Here is a tiny trained network, its code and every weight. The questions are about switching its units off for an input and a class, where a switched-off unit gives its printed mean instead of its output.

import numpy as np


def w(rows, s, z=0):
    codes = np.array(rows[::2]) - 128.0
    scale = np.full(codes.shape[1], s)
    scale[-1] = z or s
    return codes * scale


def f(y):
    return np.maximum(y, 0)


def log_softmax(a):
    a = a - a.max(-1, keepdims=True)
    return a - np.log(np.exp(a).sum(-1, keepdims=True))


def net(x, mask):
    res = np.array(x, float).reshape(1, 8) / 4 @ E
    y = f(res @ A[0][:, :-1].T + A[0][:, -1])
    res = res + np.where(mask, y, B[0][:, -1]) @ B[0][:, :-1]
    return log_softmax(res[-1] @ U[:, :-1].T + U[:, -1])


A, B = {}, {}
E = w([
[132,121,123,119],'x0',
[175,254,124,81],'x1',
[62,160,19,166],'x2',
[131,122,124,119],'x3',
[9,139,168,53],'x4',
[128,127,128,128],'x5',
[128,128,127,128],'x6',
[128,127,127,126],'x7',
],0.0092)
A[0] = w([
[55,146,148,103,128],'neuron 0',
[93,144,62,137,74],'neuron 1',
[73,147,128,116,151],'neuron 2',
[197,130,107,191,160],'neuron 3',
[63,129,77,178,113],'neuron 4',
[88,60,179,175,76],'neuron 5',
[88,142,31,142,107],'neuron 6',
[93,145,77,151,103],'neuron 7',
[95,142,65,144,97],'neuron 8',
[150,124,197,112,84],'neuron 9',
[206,117,135,160,180],'neuron 10',
[163,197,182,85,83],'neuron 11',
[81,138,168,85,175],'neuron 12',
[154,124,214,102,91],'neuron 13',
[226,112,61,98,183],'neuron 14',
[114,134,62,121,97],'neuron 15',
[102,143,78,141,97],'neuron 16',
[100,152,71,135,59],'neuron 17',
[165,104,186,79,65],'neuron 18',
[188,249,98,49,62],'neuron 19',
[82,130,179,212,49],'neuron 20',
[60,138,163,81,142],'neuron 21',
[161,94,214,118,103],'neuron 22',
[206,113,225,123,123],'neuron 23',
[39,136,157,47,165],'neuron 24',
[124,23,108,191,5],'neuron 25',
[67,140,153,92,137],'neuron 26',
[170,225,84,74,23],'neuron 27',
[99,58,101,135,65],'neuron 28',
[208,130,85,212,191],'neuron 29',
[39,134,157,57,145],'neuron 30',
[90,127,132,64,85],'neuron 31',
[173,115,59,150,162],'neuron 32',
[148,192,124,91,58],'neuron 33',
[153,224,156,90,63],'neuron 34',
[130,53,122,128,32],'neuron 35',
[129,58,183,144,69],'neuron 36',
[149,186,111,82,78],'neuron 37',
[56,36,129,163,87],'neuron 38',
[77,135,140,68,170],'neuron 39',
[150,124,201,107,103],'neuron 40',
[131,97,195,133,61],'neuron 41',
[101,132,38,112,108],'neuron 42',
],0.013,0.0017)
B[0] = w([
[176,128,138,204,188],'neuron 0',
[63,185,149,39,180],'neuron 1',
[188,175,133,169,170],'neuron 2',
[243,132,163,233,216],'neuron 3',
[120,145,117,60,202],'neuron 4',
[65,28,43,101,215],'neuron 5',
[54,215,203,17,206],'neuron 6',
[87,195,181,51,178],'neuron 7',
[100,195,219,21,182],'neuron 8',
[111,197,223,23,183],'neuron 9',
[240,170,188,192,205],'neuron 10',
[19,19,57,72,197],'neuron 11',
[224,157,197,204,190],'neuron 12',
[80,201,188,41,199],'neuron 13',
[204,120,161,208,208],'neuron 14',
[81,211,178,61,170],'neuron 15',
[70,216,211,55,171],'neuron 16',
[104,160,157,36,172],'neuron 17',
[71,188,178,66,192],'neuron 18',
[47,2,19,163,237],'neuron 19',
[117,65,99,151,164],'neuron 20',
[198,170,120,224,200],'neuron 21',
[89,183,185,30,206],'neuron 22',
[119,229,214,63,227],'neuron 23',
[219,172,175,255,225],'neuron 24',
[119,28,31,169,231],'neuron 25',
[203,107,157,220,187],'neuron 26',
[74,20,22,145,210],'neuron 27',
[58,50,36,132,194],'neuron 28',
[250,148,213,247,244],'neuron 29',
[222,154,163,236,220],'neuron 30',
[195,150,132,210,175],'neuron 31',
[211,178,218,199,199],'neuron 32',
[59,31,71,136,177],'neuron 33',
[51,37,27,122,200],'neuron 34',
[86,76,82,122,185],'neuron 35',
[34,44,76,77,201],'neuron 36',
[53,29,75,139,177],'neuron 37',
[72,50,13,137,240],'neuron 38',
[217,176,165,216,189],'neuron 39',
[94,213,212,32,189],'neuron 40',
[79,144,105,31,181],'neuron 41',
[49,214,234,26,187],'neuron 42',
],0.0071,0.011)
U = w([
[177,168,197,207,205],'0',
[63,201,207,9,179],'1',
[54,53,86,116,3],'2',
],0.012,0.0028)

Each question gives the input, the list of numbers given to net, and the class t.
The units are the neurons (one row each of A and B). Each row of codes is followed by its name. A weight is (code - 128) times the scale printed after its matrix; where a second scale follows, it is the last column's (A, B and U).
mask holds one flag per neuron, in row order. A switched-off neuron (its flag False) gives its mean, the last column of its row in B, instead of its output. The means were averaged over made-up inputs and are rounded, as every weight is.
A unit's drop is (log p(t) with every unit on - log p(t) with that unit switched off) / (log p(t) with every unit on - log p(t) with every unit switched off).
The circuit of an input: a set's keep is (log p(t) with only the set's units on - log p(t) with every unit switched off) / (log p(t) with every unit on - log p(t) with every unit switched off). Starting from the 12 units with the biggest drops (on a tie, the unit counted first), units are removed one at a time, each time the one whose removal leaves the highest keep (on an exact tie, the one counted first), for as long as the keep stays at least 0.8.
circuit, biggest first: the units of the circuit, biggest drop first
unit that matters most: the unit with the biggest drop
k most important neurons: the k neurons with the biggest drops, biggest first
drop of u: that unit's drop, to one decimal
input [3,5,4,-5,-2,-5,6,-1], class 2: circuit, biggest first	(neuron 19)
input [3,-7,7,1,-6,-3,6,3], class 1: 4 most important neurons	(neuron 6; neuron 42; neuron 8; neuron 19)
input [5,6,5,-4,6,8,2,5], class 0: 2 most important neurons	(neuron 24; neuron 30)
input [-8,-8,-3,-1,-7,2,3,-1], class 2: 3 most important neurons	(neuron 25; neuron 36; neuron 5)
input [1,-6,6,8,1,-1,-6,-8], class 1: 2 most important neurons	(neuron 6; neuron 42)
input [-2,-7,-6,2,4,-4,0,-8], class 2: 3 most important neurons	(neuron 38; neuron 5; neuron 36)
input [-7,3,1,-7,3,2,-1,8], class 0: 2 most important neurons	(neuron 38; neuron 5)
input [6,-5,7,-4,6,5,6,-1], class 1: 2 most important neurons	(neuron 6; neuron 42)
input [7,8,6,7,5,8,7,3], class 2: 2 most important neurons	(neuron 19; neuron 27)
input [-6,-3,6,-3,5,2,-1,-6], class 1: 3 most important neurons	(neuron 6; neuron 29; neuron 42)
input [-1,-4,-7,1,7,6,-1,-1], class 0: 3 most important neurons	(neuron 24; neuron 30; neuron 21)
input [0,-5,7,6,2,-6,1,5], class 1: drop of neuron 27	0.0
input [-6,-1,6,2,7,-7,4,0], class 0: drop of neuron 24	0.1
input [8,-6,-3,3,6,-6,6,1], class 0: unit that matters most	neuron 24
input [2,3,6,-7,-5,6,4,-3], class 1: drop of neuron 24	0.2
